Here is a tiny trained network, its code and every weight. The questions are about switching its units off for an input and a class, where a switched-off unit gives its printed mean instead of its output.

import numpy as np


def w(rows, s, z=0):
    codes = np.array(rows[::2]) - 128.0
    scale = np.full(codes.shape[1], s)
    scale[-1] = z or s
    return codes * scale


def f(y):
    return y / 2 * (1 + np.tanh(0.7978845608 * (y + 0.044715 * y**3)))


def log_softmax(a):
    a = a - a.max(-1, keepdims=True)
    return a - np.log(np.exp(a).sum(-1, keepdims=True))


def net(x, mask):
    res = np.array(x, float).reshape(1, 4) / 4 @ E
    y = f(res @ A[0][:, :-1].T + A[0][:, -1])
    res = res + np.where(mask, y, B[0][:, -1]) @ B[0][:, :-1]
    return log_softmax(res[-1] @ U[:, :-1].T + U[:, -1])


A, B = {}, {}
E = w([
[168,37,134,79,21,70],'x0',
[112,143,254,70,179,18],'x1',
[91,103,122,115,153,144],'x2',
[51,167,130,22,60,216],'x3',
],0.0095)
A[0] = w([
[94,127,225,71,129,78,2],'n1',
[175,164,107,148,161,135,114],'n2',
[99,150,139,138,167,86,207],'n3',
[148,6,113,118,92,63,125],'n4',
[138,135,225,56,136,117,78],'n5',
[100,134,151,156,112,170,76],'n6',
[52,232,150,81,83,150,154],'n7',
[113,132,206,111,192,69,108],'n8',
[118,70,128,86,38,156,89],'n9',
[132,90,96,77,45,163,97],'n10',
[112,155,146,102,163,131,51],'n11',
],0.011,0.0049)
B[0] = w([
[156,112,67,161,135,141,222],'n1',
[130,120,146,171,129,215,172],'n2',
[108,136,202,185,211,171,200],'n3',
[176,80,43,142,140,230,232],'n4',
[188,100,54,156,180,214,221],'n5',
[169,132,107,110,119,105,139],'n6',
[184,36,60,98,108,183,255],'n7',
[60,159,199,80,172,73,240],'n8',
[51,255,185,92,83,70,202],'n9',
[41,166,166,110,92,79,202],'n10',
[150,136,153,131,129,144,148],'n11',
],0.008,0.0094)
U = w([
[162,102,109,133,176,189,252],'0',
[143,103,45,111,120,174,116],'1',
[87,172,252,88,142,88,14],'2',
],0.013,0.0028)

Each question gives the input, the list of numbers given to net, and the class t.
The units are the neurons (one row each of A and B). Each row of codes is followed by its name. A weight is (code - 128) times the scale printed after its matrix; where a second scale follows, it is the last column's (A, B and U).
mask holds one flag per neuron, in row order. A switched-off neuron (its flag False) gives its mean, the last column of its row in B, instead of its output. The means were averaged over made-up inputs and are rounded, as every weight is.
A unit's drop is (log p(t) with every unit on - log p(t) with that unit switched off) / (log p(t) with every unit on - log p(t) with every unit switched off).
The circuit of an input: a set's keep is (log p(t) with only the set's units on - log p(t) with every unit switched off) / (log p(t) with every unit on - log p(t) with every unit switched off). Starting from all 11 units, units are removed one at a time, each time the one whose removal leaves the highest keep (on an exact tie, the one counted first), for as long as the keep stays at least 0.8.
units of the circuit, in order: the units of the circuit, biggest drop first
unit that matters most: the unit with the biggest drop
top k neurons: the k neurons with the biggest drops, biggest first
drop when u is switched off: that unit's drop, to one decimal
input [7,-8,-2,1], class 2: units of the circuit, in order : [n9; n10]
input [6,8,6,-8], class 0: top neuron : [n4]
input [-2,8,5,2], class 0: top 2 neurons : [n5; n1]
input [-4,6,-4,3], class 0: top 2 neurons : [n5; n7]
input [0,7,5,2], class 0: top 2 neurons : [n5; n1]
input [2,0,6,8], class 2: top 3 neurons : [n9; n10; n4]
input [5,7,0,4], class 1: top 2 neurons : [n5; n1]
input [0,5,4,-7], class 2: top 2 neurons : [n8; n7]
input [5,0,-1,4], class 2: top 2 neurons : [n9; n10]
input [7,4,-7,3], class 1: top 2 neurons : [n4; n5]
input [1,8,-8,-6], class 0: top 3 neurons : [n5; n1; n4]
input [-5,8,-1,1], class 0: top 3 neurons : [n5; n1; n7]
input [6,-8,-6,6], class 2: top 2 neurons : [n9; n10]
input [-3,5,-1,-5], class 2: unit that matters most : n8
input [0,2,4,-7], class 2: drop when n5 is switched off : 0.6
input [5,-8,-4,4], class 2: drop when n9 is switched off : 0.3
input [4,7,8,-4], class 0: drop when n4 is switched off : 0.2
